(in the rows, 128 means zero)
Each row of numbers belongs to one of the objects below and depends on some of the facts about them. Some rows are named. Which object is each other row?

Known rows:
grekleple: [136 110 104 129 129 106 133 146 118 116 144 133 118 160 143 106 144 115
 115 123 146 123 113 120 128 119]
biskozor: [133 111 115 130 133  94 123 152 112 112 138 130 129 150 147 129 144 108
 124 117 150 136 114  97 118 122]
fimo: [134 182 166 129 141 165 142 120 152 127 107 124 120  76 140 173  86 191
 128 115 110 129 119 145 118 159]
klonosen: [137 110 105 137 131 101 126 151 117 112 137 123 116 151 143 117 147 109
 120 124 141 133 115 113 122 123]
plefa: [103  93 121 120 111 113 107 111 121 137 134 132 156 149 101 113 151  88
 147 144 128 128 163 114 137 112]
trokaples: [100 165 184  86 126 158 147 100 150 172 110 128 150  96  61 155  65 192
 131 174  98 133 162 153 119 157]
vume: [ 98 168 186  82 118 157 145 101 150 166 108 127 146  89  61 150  69 191
 135 167 100 132 164 153 126 156]
mufloskil: [ 98 102 134  91 108  88 117 134 116 142 128 116 138 142  66  99 137 107
 142 156 129 144 163 109 135 123]
plokubra: [133 110 115 131 134  95 123 150 112 115 139 130 130 150 147 129 141 107
 124 118 150 137 112  97 119 122]
klegrum: [135 113 119 129 141  87 122 158 105 108 141 136 135 147 160 138 137 110
 121 112 158 141 103  82 112 122]
plidrek: [105  96 119 111 108 111 118 114 113 140 139 144 157 159 102 105 144  87
 138 140 135 125 157 119 139 106]
flesti: [161 108  84 150 155 132 157 123 138 125 142  99  53 166 100 110 108  65
  97  62 109 133 126 127 157 138]
lufes: [133 112 117 122 137  90 130 156 105 115 149 147 140 159 158 129 134 113
 115 112 165 136 101  87 115 117]
gamem: [144 143  80 148 166  78 118 141  84  99 117 114 134 143 174  36 104 135
 137 138 147 135 130 172 112 112]
giflin: [134 180 164 130 139 169 142 117 154 130 107 122 117  76 136 170  87 190
 129 119 106 126 121 152 121 158]
skanil: [143 113 107 135  92 115 135 180 105 127 127 122  91 152 140 122 179  94
 103 146 135 132  94 129 131 112]
sodun: [136 112 117 129 139  91 124 157 108 110 141 134 131 149 155 136 139 110
 121 114 157 141 104  87 114 123]
groskur: [137 113 113 133 138  95 125 157 112 112 139 130 125 149 152 128 141 111
 122 117 151 136 106  96 117 123]
grusku: [152 178 149 132 153 190 171  99 166 140 119 118  77  96 112 156  58 164
 104  79  94 120 126 165 147 166]
maflo: [144 118 111 131  56 128 144 206  92 141 118 121  75 158 135 132 205  77
  86 164 131 131  81 142 139 103]
brakas: [136 180 159 124 139 172 154 111 157 135 116 130 110  90 132 159  79 188
 117 110 111 118 124 159 128 157]

How the objects are related:
dratras	λ	nikla; klovul	λ	mufloskil; fimo	λ	regutrus; meger	λ	brezar; kanistal	λ	stefesen; tratri	λ	testes
zilun	λ	zubro; brodu	λ	grivu; stofek	λ	listil; vudrizu	λ	suza; ruklur	λ	bele; skonar	λ	lalen
goski	λ	nedrazi; nikla	λ	plidrek; kloflifo	λ	foski; kote	λ	flilipla; foski	λ	truplar; bruden	λ	brakas
nivak	λ	dratras; rula	λ	drobidrum; maflo	λ	plogam; tikle	λ	lufes; biskozor	λ	tutuk; bruzak	λ	flosteze
klonosen	λ	skonar; tidrul	λ	mopler; brakas	λ	koso; trevu	λ	geklun; plebru	λ	tikle; fevelar	λ	tostim
plogam	λ	grekleple; noklan	λ	klovul; gutrun	λ	plizi; testes	λ	fivas; refe	λ	testu; geklun	λ	stazek
vufluklus	λ	refe; lamapil	λ	trevu; bruras	λ	zazik; nostuk	λ	zilun; kinutri	λ	pugake; regutrus	λ	biskozor
fivas	λ	vufluklus; grivu	λ	sitom; fiklas	λ	doli; doli	λ	nostuk; klevos	λ	bruden; vipi	λ	drodra
trokaples	λ	zuvo; giflin	λ	kanistal; drodra	λ	skeguska; flilipla	λ	gamem; zizan	λ	difa; mufloskil	λ	vume
sketu	λ	klevos; brastek	λ	gutrun; dreves	λ	maflo; flosteze	λ	fiklas; tragresin	λ	kote; listil	λ	brodu
rodreko	λ	goski; mopler	λ	kagriskil; tibror	λ	klonosen; tostim	λ	zizan; vume	λ	trokaples; stazek	λ	dopul
nedrazi	λ	klivom; gemal	λ	ruklur; dratras	ζ	a; klivom	ζ	b; klovul	ζ	b; fimo	ζ	b
tupil	ζ	b; meger	ζ	a; brulek	ζ	a; koso	ζ	b; gefan	ζ	a; plidrek	ζ	a
dubo	ζ	a; nutradru	ζ	a; kanistal	ζ	a; drutras	ζ	a; tratri	ζ	a; zilun	ζ	a
nobrezun	ζ	a; sodun	ζ	a; brodu	ζ	a; stofek	ζ	a; vudrizu	ζ	a; ruklur	ζ	a
skonar	ζ	b; goski	ζ	a; nikla	ζ	a; nelun	ζ	a; kloflifo	ζ	a; gamem	ζ	a
stoplel	ζ	b; kote	ζ	a; plefa	ζ	a; vuve	ζ	b; mipar	ζ	a; foski	ζ	a
bruden	ζ	a; nivak	ζ	a; groskur	ζ	a; flesti	ζ	a; sutradruk	ζ	a; vukadras	ζ	a
zuvo	ζ	b; rula	ζ	a; stefesen	ζ	a; skudok	ζ	a; maflo	ζ	a; klegrum	ζ	a
plizi	ζ	b; dufliklos	ζ	a; tikle	ζ	b; biskozor	ζ	a; skeguska	ζ	a; bruzak	ζ	a
kagriskil	ζ	b; suza	ζ	a; fitri	ζ	b; bele	ζ	a; klonosen	ζ	a; tidrul	ζ	a
benuk	ζ	b; tepli	ζ	b; sitom	ζ	a; brakas	ζ	b; trevu	ζ	a; plebru	ζ	a
fevelar	ζ	a; trupli	ζ	a; testu	ζ	a; plogam	ζ	b; noklan	ζ	b; gutrun	ζ	b
lugre	ζ	b; befom	ζ	b; trugrar	ζ	a; difa	ζ	a; truplar	ζ	b; testes	ζ	a
mikorak	ζ	a; refe	ζ	b; dropok	ζ	a; geklun	ζ	a; klostis	ζ	b; grekleple	ζ	a
vufluklus	ζ	a; lamapil	ζ	b; bruras	ζ	b; nostuk	ζ	a; bokik	ζ	b; kinutri	ζ	b
regutrus	ζ	b; tutuk	ζ	a; plokubra	ζ	a; zazik	ζ	b; fivas	ζ	a; grivu	ζ	a
fiklas	ζ	a; drizis	ζ	a; doli	ζ	a; stutrus	ζ	a; totrem	ζ	a; klevos	ζ	a
vipi	ζ	b; grusku	ζ	b; trokaples	ζ	b; giflin	ζ	b; drodra	ζ	b; flilipla	ζ	a
zizan	ζ	a; mufloskil	ζ	a; drobidrum	ζ	a; sketu	ζ	a; lufes	ζ	a; pugake	ζ	a
brastek	ζ	a; kamon	ζ	a; nuklar	ζ	a; dreves	ζ	b; flosteze	ζ	b; rulek	ζ	a
lalen	ζ	b; zubro	ζ	b; muris	ζ	a; tragresin	ζ	a; gotrim	ζ	a; skanil	ζ	a
luples	ζ	a; listil	ζ	a; buzogek	ζ	a; rodreko	ζ	a; dopul	ζ	a; mopler	ζ	a
tibror	ζ	b; tostim	ζ	a; floror	ζ	b; vume	ζ	b; luve	ζ	b; litram	ζ	b
brezar	ζ	a; dromer	ζ	b; bretrudrel	ζ	a; stazek	ζ	a; nedrazi	ζ	a; gemal	ζ	a
klovul	ξ	brulek; fimo	ξ	rodreko; tupil	ξ	tikle; brulek	ξ	trupli; koso	ξ	fivas; gefan	ξ	brodu
dubo	ξ	bruden; nutradru	ξ	lamapil; drutras	ξ	zilun; tratri	ξ	groskur; zilun	ξ	bruzak; sodun	ξ	gemal
brodu	ξ	lufes; skonar	ξ	muris; goski	ξ	pugake; kloflifo	ξ	klostis; gamem	ξ	kamon; stoplel	ξ	klegrum
kote	ξ	flesti; mipar	ξ	drutras; bruden	ξ	nelun; groskur	ξ	sodun; flesti	ξ	gotrim; vukadras	ξ	gamem
stefesen	ξ	suza; skudok	ξ	bokik; maflo	ξ	rulek; klegrum	ξ	stefesen; dufliklos	ξ	goski; tikle	ξ	giflin
biskozor	ξ	vudrizu; skeguska	ξ	skudok; kagriskil	ξ	regutrus; suza	ξ	biskozor; fitri	ξ	buzogek; klonosen	ξ	brastek
benuk	ξ	zubro; tepli	ξ	sitom; brakas	ξ	dromer; plebru	ξ	fevelar; trupli	ξ	tibror; testu	ξ	difa
plogam	ξ	drizis; gutrun	ξ	dreves; lugre	ξ	trevu; befom	ξ	testu; trugrar	ξ	doli; difa	ξ	vukadras
testes	ξ	tragresin; mikorak	ξ	gefan; dropok	ξ	fiklas; geklun	ξ	klovul; klostis	ξ	stutrus; grekleple	ξ	brezar
lamapil	ξ	fitri; bruras	ξ	lugre; nostuk	ξ	sketu; bokik	ξ	testes; regutrus	ξ	totrem; tutuk	ξ	plefa
plokubra	ξ	nobrezun; grivu	ξ	bretrudrel; fiklas	ξ	plokubra; doli	ξ	vuve; stutrus	ξ	foski; totrem	ξ	gutrun
klevos	ξ	maflo; grusku	ξ	kote; giflin	ξ	tostim; flilipla	ξ	skanil; sketu	ξ	sutradruk; lufes	ξ	dufliklos
pugake	ξ	rula; brastek	ξ	nedrazi; kamon	ξ	litram; nuklar	ξ	skeguska; dreves	ξ	mopler; rulek	ξ	kloflifo
zubro	ξ	grivu; tragresin	ξ	tutuk; gotrim	ξ	luve; skanil	ξ	klevos; luples	ξ	nostuk; listil	ξ	befom
buzogek	ξ	mufloskil; rodreko	ξ	stoplel; mopler	ξ	nuklar; tibror	ξ	dratras; floror	ξ	noklan; luve	ξ	luples
litram	ξ	floror; brezar	ξ	truplar; dromer	ξ	grusku; bretrudrel	ξ	skonar; nedrazi	ξ	mipar; gemal	ξ	dropok

Which object is each row?
No name comes twice in this set of rows, the named rows included.
[128 159 156 130 142 179 141 100 196 119 133 130 126  84 135 153 111 241
 130 137 110  96 119 159 118 162]  gutrun
[136 114 120 136 143  85 114 162 109 105 134 125 127 140 158 148 139 107
 128 110 152 148 106  77 108 128]  gemal
[146 142  82 152 167  78 112 145  88  98 112 104 130 133 173  52 112 130
 142 134 140 142 130 163 110 118]  kamon
[128  86  85 164 129 122 110 122 161  93 166 129 121 149 182 134 183 133
 131 108 142  78 137 128 108 127]  testes
[ 98 162 183  78 122 161 155  96 149 176 115 139 154 105  60 146  60 196
 125 175 104 126 161 159 124 150]  zuvo
[125 153 154 133 141 182 139  96 206 118 135 129 128  84 136 149 118 251
 132 145 107  91 119 159 119 163]  bokik
[124  79  95 141 134 117 120 124 180  97 167 131 128 158 139  95 182 181
 129 150 140  92 115 124 123 130]  skeguska
[145 110  97 150 141 113 132 139 129 114 129 103  86 150 120 123 131  87
 121  96 117 138 129 115 136 135]  sketu
[135 110 107 143 134 101 115 148 120 114 128 112 115 141 137 123 150 104
 130 123 131 137 124 110 121 127]  plebru
[104 100 107 140 100 121 105 102 113 126 135 149 162 158 138 137 153  61
 153 109 133 110 177 121 135 106]  fivas
[105  97 125 116 111 107 107 116 112 139 132 136 160 146 104 121 144  81
 146 138 132 133 160 106 134 110]  nobrezun
[133  96 101 151 138 106 112 141 153  95 140 110 113 140 140 121 169 146
 134 138 130 119 118 111 119 136]  tragresin
[140 115 108 145 135  98 119 157 113 106 130 115 110 141 147 130 150 108
 124 118 139 139 112 104 118 128]  brastek

The same objects again, as new rows of numbers:
Known rows:
befom: [138 125 170  60 151 121  84 148 104  85 103 128 105 136 109 196 116 121
 159  96  89 102 129 118 142  94 155 107 193  98 132 144  84 169 147 184
 158  98 101 133 177 197 130 133]
tikle: [154 136 155  78 146 140  85 139 101  92  97 136 125 147 120 195 126 125
 149 122 101 119 154 105 126  94 155 128 174  94 162 185 116 140 144 196
 146 105 101 118 163 229 136 150]
plebru: [169 155  54 112  73 113  86 109 166 124  85 104 188  96 122 105  88 130
 118  85 138 159 142 187 191 142 157  65 108 113 106  96 110 190 123 125
 102 135 130  94 131  75 146 162]
skudok: [113 120  72 119 143 135 155 121 132 131 115 112 141  90 101  96 113 125
 160 118 114 109 160 166 138 153 111 137 112 160 127 126 136 142 112  98
 104 147 132  94 137 120 120 170]
skeguska: [119 117  72 118 140 137 152 124 132 132 112 110 141  89 102  97 111 126
 160 116 113 112 160 167 139 150 110 137 111 156 126 125 134 142 111  99
 107 146 133  96 137 120 118 170]
bokik: [135 111 147  78 171 149  81 132 104  87 111 125  93 132 110 172 163 100
 147 105 103 113 143 122 137  92 158 157 188 113 148 163 122 140 139 158
 159 125 102 138 171 224 128 143]
truplar: [136 116 144  94 161 140  86 113  99 111 132 144  96 149 114 179 194  94
 128 116 125 109 135 110 139 120 174 173 202  96 153 155 117 129 138 166
 138 140 105 135 176 215 160 143]
foski: [116 127  91 139 127 118 186 110 127 163 149 139 149 116 119 127 125 142
 154 154 144  92 147 143 119 180  99 148 123 135 146 123 119 125 121 128
  64 143 138  79 141 125 151 162]
fiklas: [120 144 122 127 166 134 177 129 132 168 144 102 132  77 126 120  69 137
 191 119 131  85 113 143  94 129  59  91 110 188 139  94 125 123 128 137
  77 117 162  77 131 140 106 132]
gefan: [127 134  59 119 129 141 128 106 129 119  91 109 158  84  98  81 107 122
 149 106 110 127 165 175 148 144 135 129 113 151 129 146 139 151 105  98
 111 160 127  90 128 115 130 185]
difa: [115 130  96 104 123 105 166 133 129 130 112 121 151  98 103 118  70 146
 172 110 103  97 142 163 140 157 107  89 120 140 111 108  97 168 119 123
 101 122 131  88 146  93 126 161]
drobidrum: [122 123  81 117 133 126 161 134 131 144 111 121 149 104 107 114  97 137
 161 120 109 107 154 154 143 163 116 113 108 149 118 116 127 141 118 120
  98 131 137  89 139 107 131 172]
sketu: [129 141  77 132 107 122 157 112 131 143 109 139 166 108 117 126  81 142
 166 144 127 125 159 156 143 163 116 108 114 111 138 137 118 150 110 142
  83 135 139  85 125 108 147 170]
stazek: [140 130  69 107  94 129 171 104 123 138 128  91 148 144 118 135  73 135
 131 101 105 113 146 164 130 160  72 131  94 137 145 130 137 147 158 108
  98 124 126  79 143 110 127 160]
grekleple: [153 119  53 110 132 149 126 146 159 139  92 103 148  98 111 102 104 122
 145 102 115 139 169 170 165 147 124 105  86 158 106 103 156 137 119 111
 123 126 147 102 132 113 111 171]
totrem: [122 117  70 114 141 139 146 130 138 130 107 107 141  87 103  94 104 125
 160 111 110 116 164 170 143 145 110 127 103 160 122 123 139 143 114 100
 113 142 135  96 135 120 115 172]
bruzak: [ 95 149 124 127 133 106 202 107  99 142 135 137 160  99 105 124  67 163
 191 149 109  69 138 136  92 163  79 119 130 141 154 151  93 147 115 141
  60 134 131  60 135 127 140 166]
klivom: [145 118 153  72 158 138  86 144 106 100 108 132 103 145 115 188 142 110
 145 107 100 112 141 110 142 103 161 132 186 103 140 154 112 143 143 182
 158 109 106 133 176 213 138 141]
suza: [134 122  78 124 133 130 172 144 135 164 110 136 149 126 115 126  98 142
 155 132 110 107 159 135 141 184 122 113 100 147 116 118 139 113 125 146
  91 122 147  79 142 113 140 175]
refe: [154 121 168  91 148 112  63 157 120  91 106 120 127 138 141 194 140 114
 164 108 103 103 156 115 156  85 168 147 168  93 149 155 100 110 143 164
 118 100  87 107 185 231 133 118]
nobrezun: [ 83 106 116 121 153 108 216 134 115 156 157 136 120 106 104 129 106 149
 187 145 116  61 142 140 104 177  72 147 132 156 132 109 107 134 120 115
  77 131 141  85 154 122 127 153]

Name these rows:
No name comes twice in this set of rows, the named rows included.
[147  96 151  71 160 134  72 148 137 108 143 118  74 136 123 190 187  89
 132  89 141 115 119 134 162  95 151 143 198 106 122  87 107 157 157 146
 159 113 113 160 193 198 127 108]  lugre
[135 140 100  92 120 123 164 165 139 121  85 102 167  95 112 128  19 168
 189 122  85 114 175 159 124 124  73  72  81 152 126 139 120 160 126 142
 114  90 138  79 125 125  92 167]  klonosen
[160  96 170  82 170 154  81 165 113 115  96 152 126 145 136 205 172 136
 137 137 138 136 159  83  97 105 143 142 118 114 156 183 161 114 172 190
 149 106 103 137 159 242 122 175]  klovul
[203  99 127  75 130 142  46 174 184 141 132 112  93 167 153 215 187  90
  98  93 171 158 133 127 193  99 161 111 162  94 114  57 132 139 179 179
 163  77 134 164 186 199 129 101]  plogam
[186 127 143  67 146 156  69 180 137 112  85 120 119 160 137 209 115 123
 140 110 103 145 163 104 149  86 152 100 140 107 137 151 141 124 160 208
 169  70 123 131 163 227 117 141]  fimo
[125 107  77 122  94 113 175  84 143 156 188  91 122 139 125 137 137 116
 117 102 161  99 119 180 139 167  58 168 127 132 146  74 117 158 165  71
  77 145 126 100 165  98 137 126]  trevu
[125  94 174  79 160 109 105 138 120 118 168 136  68 144 123 201 191  99
 141 106 145  85 103 121 147 116 141 155 221  97 131  85  81 160 158 153
 136 116 110 153 201 192 145 102]  vuve
[139 138  69 105 127 140 138 143 131 120  68 109 170  96 102 103  58 140
 165 106  80 128 173 162 147 142 127  86  85 152 115 151 139 147 112 132
 120 123 133  81 123 114 116 191]  dubo
[171 129 131  81 135 163  54 159 129  89  71 138 118 138 131 208  87 104
 179 124 105 179 169 132 170  78 159  81 165  49 142 164 124 160 124 206
 182  84 126 154 146 210 122 140]  brakas
[186 103 109  91 175 199  76 185 131 141  76 143  97 174 137 200 150  96
 142 132  98 164 190  90 153 114 171 136 131 109 137 165 191  71 146 210
 180  88 139 142 154 243 129 165]  koso
[ 94 119  85 136 141 123 178  92 114 140 143 133 136  97  98  95 138 126
 158 137 127  86 146 157 119 173 110 167 137 146 143 137 118 137 106  96
  76 168 125  84 145 121 145 171]  plefa
[115 160 121 118 147 123 179 120 109 144 114 115 162  84 114 118  40 156
 195 123 103  86 128 139  98 138  85  82 112 164 140 136 111 141 118 153
  77 122 145  65 124 128 122 160]  zilun
[ 90 104 132 121 128  93 145  88 106 107 125 140 175  53 109  99 143 163
 156 130 168 103 128 168  83 149  99 138 102 137 149 152 109 194 128  75
  73 181  95 107 133 107 129 197]  mufloskil
[146  94 172  47 173 134  91 189 130  97 114 107  77 134 119 204 118 116
 167  90  94 108 137 122 143  78 121 107 171 122 117 106 109 154 159 170
 178  72 118 150 185 211  93 115]  tepli

Now the same objects, written a new way:
Known rows:
nedrazi: [116 147 116 164 111 107  99 129 129 137 124 155 138 154  93 136 156 118
  99 137 162 106 186 147 168 130  99 170 127 127 123 170 122 102 118 136
  96 117 120 113 138 102]
difa: [136 135  95 141 156  87 114 126 129 107 105 142 150 143 134 127 145 106
 160 114 157 100 124 182 120 130 124 124 135 140 142 143 132 104 115 112
 149 128 115 156 132 102]
testu: [128 127  89 149 166 102 105 122 134 101  95 130 150 136 135 128 136 116
 156 113 147  92 135 181 128 126 113 126 146 130 138 156 141 115 105 118
 145 117 111 154 121  97]
zazik: [160 151 130  62  83 153 104 184  90 119 104  88 114  91 164 126  64 163
  95  82 103 207 109 122 111 134 126 102 108 189 118 113  78 155 148 122
 141 129 169 115 105 143]
bretrudrel: [119 132 116 141 160 104 123 125 163 145 151 133 138 149 105 128 142  98
 135 135 163 110 173 144 130 135 133 144 145 136 138 134 160 134 107 118
 126 117 131 134 138 113]
drodra: [137 117 177  73  96 174 136 165  89 123 113 109 127 100 151 130  93 176
 111 107 106 201  97  74 111 131 112 107 125 146 119 110 104 158 151 127
 129 136 183 120 114 141]
klostis: [130 116 160  61  93 171 137 163  76 133 104  99 140  95 152 132  88 174
 115 110 102 178  84  75  95 124 135 101 107 148 122 109 109 157 143 129
 121 142 187 118 101 133]
skanil: [123 128 101 150 140 102 128 105 129 134 136 132 136 138  94 128 137 114
 142 145 133  87 123 151 117 112 153 140 127 123 133 129 151 124 103 139
 125 126 100 134 123 119]
dratras: [155 140 102 164 150  95 111  94 140 104 131 157  96 129 143 109 155  96
 138 154  99  87 112 118 185 139 164 113 113  85 144 118 110  83 159 131
 131 118  71 116 119 137]
gemal: [119 135 129 192 150 141 110 117 146 122 137 167 118 155 131 126 157 112
 117 146 123 114 156 127 175 137  98 143 142  82 116 154 125 103 135 135
 117 131  90 120 160 127]
drizis: [160 104 105  97 201 111 127 111 219 156 179 116 111 144 109 118 119 105
 158 165 114 118 187 121 132 133 180 125 128 105 144  92 155 142 123 117
 158  95  93 135 103 169]
fitri: [131 116 171  72 111 176 126 180  89 110  90 129 152 107 176 124 108 166
 108  96 117 202 112  85  97 130  89  90 136 157 127 118 101 152 149 114
 122 142 198 123 128 127]
klonosen: [ 90 143 158 183 119  90 145 120 123 118 165 148 120 163  99 149 190  99
 119 115 189 110 119 168 142 141  93 155 152 126 118 154 152 105 117 150
 118 165 128 127 169  96]
trupli: [140 139 110 171 133 114 119  88 142 110 129 141  95 128 128 118 150 119
 127 145  99  95 113 158 158 125 141 134 116  93 120 133 115  98 140 134
 152 141  64 124 145 154]
bruzak: [123 170  95 161 133 117 138 107 124 158 137 164 122 172 130 153 154  93
 128 175 161  97 168 125 162 151 128 141 142 105 145 139 115  70 149 121
 100 130 153 126 140  85]
tratri: [114 146 118 216 132 147 117 108 145 128 142 147 101 147 134 137 143 101
 117 116 133 129 137 163 156 136  88 135 168 115 111 175 146 120 119 147
 131 142  74 131 174 140]
groskur: [132 141 129 174 138 112 111 118 152 112 136 152  95 142 129 131 155 102
 122 135 142 120 155 156 172 139 100 142 139 113 120 148 118  99 140 131
 138 134  87 133 153 134]
bele: [124 112 122 151 152  92 113 120 150 121 124 126 138 133 104 117 140 130
 146 126 136  94 144 150 155 132 118 159 123 107 130 147 139 119 120 134
 133 107  92 142 110 111]
zuvo: [128 111 174  66  90 158 126 173  95 105 109  91 123  82 154 131  98 173
 117  96 109 196 103  91 118 134 105 106 116 154 114 119  94 153 152 128
 124 137 177 123 109 127]
brakas: [122 129 168  92  68 170 137 183  69 134 110  88 135 104 129 141  86 181
  90  72 114 197  84 117  78 111 115 113 131 186 106 124 126 184 112 142
 116 148 185 120 122 138]
vudrizu: [104 137  93 104 111 102 136  79 167 171 155 161 118 139 100 118 139  85
 106 190 159  87 191 103 129 114 167 165  80 135 131 109 126  96 138 106
  92 114 126 105 154 145]

Which object is each row?
No name comes twice in this set of rows, the named rows included.
[149 152 168  85  99 197 127 190 133 151 164  91  87 126 160 138  56 148
  80  83 104 243 142  93 100 131 112 102 161 191 113 108 130 217 130 123
 132 136 159  95 143 198]  bruras
[120 129 110 158 175 120 126 133 172 156 146 125 138 145 112 129 123  99
 158 133 156 110 164 139 146 145 119 128 166 120 139 151 173 136 112 133
 114  99 117 147 112  91]  grivu
[134 137  95 114 172 105 125 123 170 148 145 146 139 154 115 131 138  95
 145 161 158 102 186 124 144 142 140 143 129 123 152 113 135 112 130 117
 123 104 142 127 115 101]  muris
[152 138  88 122 199 122 124 117 172 152 147 158 154 169 144 125 134  90
 149 161 142 101 170 131  93 131 158 107 148 121 167 101 154 131 110  99
 138 110 142 132 131 136]  fevelar
[ 90 116 119 101  99  63 124  95 172 146 151 135 108 114  90 113 143  98
 121 150 170  92 172 152 130 116 148 178  76 156 107 131 132 110 127 127
 122 116 111 126 149 134]  suza
[ 86  80 195  79  65 162 143 158 106 103 110  89 121  53 138 127  95 191
 125  82 109 195  84 104 106 114  79 123 109 158  79 140 113 180 135 142
 126 152 158 139 136 146]  kagriskil
[143 134 122 142 180 101 115 133 198 139 133 136  84 126 135 138 131  86
 151 142 145 138 204 125 211 183 109 135 147 102 126 156 122 101 158 122
 131 104 116 135 107  99]  sitom
[107 113 172 100  60 172 144 164  57 122  98  88 137  91 146 137  92 182
  99  88 109 185  55  98  95 112 112 110 122 162 103 127 113 167 131 153
 113 158 169 116 124 132]  tupil
[117 117 149  84 109 193 143 165  87 123  90 133 147  98 188 122 109 145
 111 112 125 194  96  60  88 114  93  75 138 164 127 121 110 157 154 107
 103 143 200 121 166 137]  lamapil
[118 116 189  80  94 171 141 188 104 132 129  95 126 106 146 131  98 168
 107  83 131 216 105  88  90 127  88 107 153 177 108 123 135 187 130 130
 110 146 186 114 132 136]  benuk

